Below is a small trained network, with its code and all its weights. Each question gives an input and a class and asks what happens when units are switched off, that is, made to give their printed mean instead of their output.

import numpy as np


def w(rows, s, z=0):
    codes = np.array(rows[::2]) - 128.0
    scale = np.full(codes.shape[1], s)
    scale[-1] = z or s
    return codes * scale


def norm(h):
    return h / np.sqrt((h * h).mean(-1, keepdims=True) + 1e-5)


def f(y):
    return np.maximum(y, 0)


def log_softmax(a):
    a = a - a.max(-1, keepdims=True)
    return a - np.log(np.exp(a).sum(-1, keepdims=True))


def net(x, mask):
    res = np.array(x, float).reshape(1, 2) / 4 @ E
    u = 0
    for l in range(3):
        y = f(norm(res) @ A[l][:, :-1].T + A[l][:, -1])
        res = res + np.where(mask[u : u + 7], y, B[l][:, -1]) @ B[l][:, :-1]
        u += 7
    return log_softmax(norm(res)[-1] @ U[:, :-1].T + U[:, -1])


A, B = {}, {}
E = w([
[124,122,143,145,113,254,126,140,138],'x0',
[117,120,138,9,98,154,129,130,132],'x1',
],0.0025)
A[0] = w([
[132,130,114,95,146,144,135,115,147,21],'L0N0',
[129,133,133,184,134,164,122,133,122,95],'L0N1',
[137,131,124,234,133,171,127,132,130,227],'L0N2',
[134,133,128,104,134,2,128,128,126,37],'L0N3',
[127,126,138,146,129,88,116,109,95,58],'L0N4',
[120,123,126,251,137,22,121,127,133,64],'L0N5',
[133,129,126,228,139,130,137,122,129,1],'L0N6',
],0.0084,0.00085)
B[0] = w([
[116,122,121,110,75,114,123,145,94,146],'L0N0',
[145,51,152,162,110,108,204,161,176,187],'L0N1',
[106,126,107,152,196,124,132,66,174,236],'L0N2',
[67,64,83,161,118,73,138,63,132,219],'L0N3',
[126,111,215,88,113,237,224,147,195,161],'L0N4',
[254,249,110,128,176,122,158,174,104,255],'L0N5',
[122,193,144,105,32,144,83,176,22,213],'L0N6',
],0.0096,0.0097)
A[1] = w([
[122,112,136,97,157,102,54,139,122,127],'L1N0',
[90,80,164,217,129,157,104,113,156,92],'L1N1',
[143,151,186,44,74,165,69,184,79,85],'L1N2',
[204,205,170,95,137,155,80,213,84,90],'L1N3',
[154,104,142,122,135,124,57,136,143,13],'L1N4',
[127,146,119,140,211,113,30,99,142,120],'L1N5',
[102,172,124,107,241,98,2,77,129,65],'L1N6',
],0.0099,0.0011)
B[1] = w([
[120,141,103,150,118,188,153,93,95,132],'L1N0',
[118,181,109,61,106,188,98,166,116,200],'L1N1',
[152,5,218,151,129,119,249,138,164,205],'L1N2',
[208,254,137,172,98,115,56,202,12,255],'L1N3',
[152,123,186,75,113,183,127,183,89,128],'L1N4',
[148,97,177,107,147,190,61,55,167,133],'L1N5',
[236,103,213,191,154,138,25,64,181,134],'L1N6',
],0.0081,0.0084)
A[2] = w([
[189,110,115,169,254,133,158,133,205,47],'L2N0',
[111,128,60,160,213,71,184,88,216,99],'L2N1',
[29,47,131,111,126,137,22,131,165,31],'L2N2',
[51,164,132,38,83,253,80,143,163,2],'L2N3',
[36,74,112,223,224,111,147,107,245,43],'L2N4',
[15,87,110,87,73,173,50,126,130,39],'L2N5',
[97,165,153,169,107,65,89,216,196,3],'L2N6',
],0.0076,0.00059)
B[2] = w([
[69,102,107,58,109,102,102,84,81,167],'L2N0',
[113,93,118,43,220,220,120,92,220,193],'L2N1',
[72,143,121,169,32,94,82,103,12,179],'L2N2',
[59,135,114,180,203,193,133,254,240,254],'L2N3',
[210,221,163,173,77,88,115,212,37,184],'L2N4',
[42,111,105,119,42,68,86,64,71,217],'L2N5',
[132,161,99,92,116,136,174,109,127,148],'L2N6',
],0.0077,0.0059)
U = w([
[156,113,158,134,137,143,36,81,147,57],'0',
[143,132,72,58,207,118,164,59,159,131],'1',
[218,246,116,154,141,118,115,160,67,169],'2',
[44,131,103,142,142,176,101,190,183,179],'3',
[54,105,94,114,64,75,86,67,70,158],'4',
[151,106,121,129,140,100,79,122,148,3],'5',
[150,38,196,128,108,118,196,141,123,168],'6',
],0.011,0.0054)

Each question gives the input, the list of numbers given to net, and the class t.
The units are the neurons (one row each of A and B). Each row of codes is followed by its name. A weight is (code - 128) times the scale printed after its matrix; where a second scale follows, it is the last column's (A, B and U).
mask holds one flag per neuron, layer by layer. A switched-off neuron (its flag False) gives its mean, the last column of its row in B, instead of its output. The means were averaged over made-up inputs and are rounded, as every weight is.
A unit's drop is (log p(t) with every unit on - log p(t) with that unit switched off) / (log p(t) with every unit on - log p(t) with every unit switched off).
The circuit of an input: a set's keep is (log p(t) with only the set's units on - log p(t) with every unit switched off) / (log p(t) with every unit on - log p(t) with every unit switched off). Starting from the 12 units with the biggest drops (on a tie, the unit counted first), units are removed one at a time, each time the one whose removal leaves the highest keep (on an exact tie, the one counted first), for as long as the keep stays at least 0.8.
circuit, biggest first: the units of the circuit, biggest drop first
top k neurons: the k neurons with the biggest drops, biggest first
top k neurons in layer l: the k neurons of layer l with the biggest drops, biggest first
drop of u: that unit's drop, to one decimal
input [-8,3], class 1: top 2 neurons	[L2N1 L0N6]
input [0,1], class 6: circuit, biggest first	[L0N5 L0N3 L0N2 L1N2]
input [3,4], class 6: circuit, biggest first	[L0N5 L0N3 L1N2]
input [2,-1], class 3: top 3 neurons	[L0N5 L1N1 L0N1]
input [-1,0], class 1: top 3 neurons	[L0N3 L2N1 L1N3]
input [-7,-2], class 1: top 4 neurons	[L0N3 L0N6 L1N3 L2N1]
input [2,0], class 3: top 3 neurons	[L0N5 L1N1 L0N3]
input [7,-1], class 3: top 2 neurons	[L0N5 L1N1]
input [-3,0], class 1: top 2 neurons	[L0N3 L2N1]
input [-2,7], class 4: top 2 neurons	[L0N5 L0N6]
input [-2,0], class 1: top 3 neurons	[L0N3 L2N1 L1N3]
input [6,5], class 6: top 4 neurons	[L0N5 L0N3 L0N2 L1N2]
input [6,4], class 6: top 3 neurons	[L0N2 L0N5 L0N3]
input [4,8], class 6: top 4 neurons	[L0N3 L0N5 L0N2 L1N2]
input [-5,6], class 4: top neuron	[L0N5]
input [7,2], class 3: drop of L0N2	0.0
input [7,8], class 6: drop of L1N2	0.4
input [7,4], class 6: drop of L0N0	0.4
input [4,2], class 3: top 3 neurons in layer 0	[L0N5 L0N6 L0N3]
